Below are the code and all the weights of a small trained network. Each question names an input and a class and asks about switching units off, where a switched-off unit gives its printed mean instead of its output.

import numpy as np


def w(rows, s, z=0):
    codes = np.array(rows[::2]) - 128.0
    scale = np.full(codes.shape[1], s)
    scale[-1] = z or s
    return codes * scale


def f(y):
    return y / 2 * (1 + np.tanh(0.7978845608 * (y + 0.044715 * y**3)))


def log_softmax(a):
    a = a - a.max(-1, keepdims=True)
    return a - np.log(np.exp(a).sum(-1, keepdims=True))


def net(x, mask):
    res = np.array(x, float).reshape(1, 3) / 4 @ E
    y = f(res @ A[0][:, :-1].T + A[0][:, -1])
    res = res + np.where(mask, y, B[0][:, -1]) @ B[0][:, :-1]
    return log_softmax(res[-1] @ U[:, :-1].T + U[:, -1])


A, B = {}, {}
E = w([
[129,124,151,134,43,8,154],'x0',
[218,158,55,112,167,61,127],'x1',
[142,194,119,89,53,98,53],'x2',
],0.015)
A[0] = w([
[160,171,64,93,101,34,101,176],'n1',
[79,142,191,119,78,115,137,3],'n2',
[134,171,105,81,104,168,57,116],'n3',
[106,75,119,198,175,155,196,144],'n4',
[104,145,127,158,202,192,151,215],'n5',
[252,149,38,93,161,118,101,136],'n6',
[99,121,183,135,79,92,159,224],'n7',
[90,139,180,129,140,192,118,213],'n8',
],0.015,0.006)
B[0] = w([
[235,182,168,148,225,180,217,254],'n1',
[135,95,39,126,61,52,129,174],'n2',
[142,15,211,192,127,167,65,185],'n3',
[220,144,204,133,188,185,132,230],'n4',
[130,130,171,8,189,185,149,230],'n5',
[125,206,50,55,142,74,186,255],'n6',
[102,106,168,145,96,25,49,205],'n7',
[85,60,136,93,114,173,82,203],'n8',
],0.011,0.021)
U = w([
[169,200,40,87,164,116,173,173],'0',
[153,113,207,114,164,247,100,189],'1',
[70,101,38,170,116,181,112,4],'2',
[8,84,132,130,64,111,54,102],'3',
[180,112,189,199,122,53,125,220],'4',
],0.012,0.0034)

Each question gives the input, the list of numbers given to net, and the class t.
The units are the neurons (one row each of A and B). Each row of codes is followed by its name. A weight is (code - 128) times the scale printed after its matrix; where a second scale follows, it is the last column's (A, B and U).
mask holds one flag per neuron, in row order. A switched-off neuron (its flag False) gives its mean, the last column of its row in B, instead of its output. The means were averaged over made-up inputs and are rounded, as every weight is.
A unit's drop is (log p(t) with every unit on - log p(t) with that unit switched off) / (log p(t) with every unit on - log p(t) with every unit switched off).
The circuit of an input: a set's keep is (log p(t) with only the set's units on - log p(t) with every unit switched off) / (log p(t) with every unit on - log p(t) with every unit switched off). Starting from all 8 units, units are removed one at a time, each time the one whose removal leaves the highest keep (on an exact tie, the one counted first), for as long as the keep stays at least 0.8.
units of the circuit, in order: the units of the circuit, biggest drop first
top k neurons: the k neurons with the biggest drops, biggest first
drop when u is switched off: that unit's drop, to one decimal
input [6,-7,-8], class 4: units of the circuit, in order : (n7)
input [6,-5,3], class 3: units of the circuit, in order : (n4, n1)
input [7,1,4], class 4: top 2 neurons : (n7, n6)
input [4,4,-7], class 4: top 2 neurons : (n5, n6)
input [-5,-8,5], class 3: top 4 neurons : (n1, n4, n2, n8)
input [3,1,-4], class 4: top 4 neurons : (n5, n6, n8, n1)
input [2,1,7], class 4: top 4 neurons : (n3, n5, n4, n8)
input [-3,-6,3], class 3: top 2 neurons : (n1, n4)
input [1,-1,8], class 4: drop when n5 is switched off : 0.6
input [4,-8,-3], class 3: drop when n1 is switched off : 0.2
input [3,-8,4], class 3: drop when n5 is switched off : 0.0
input [1,-3,5], class 4: drop when n8 is switched off : 0.1
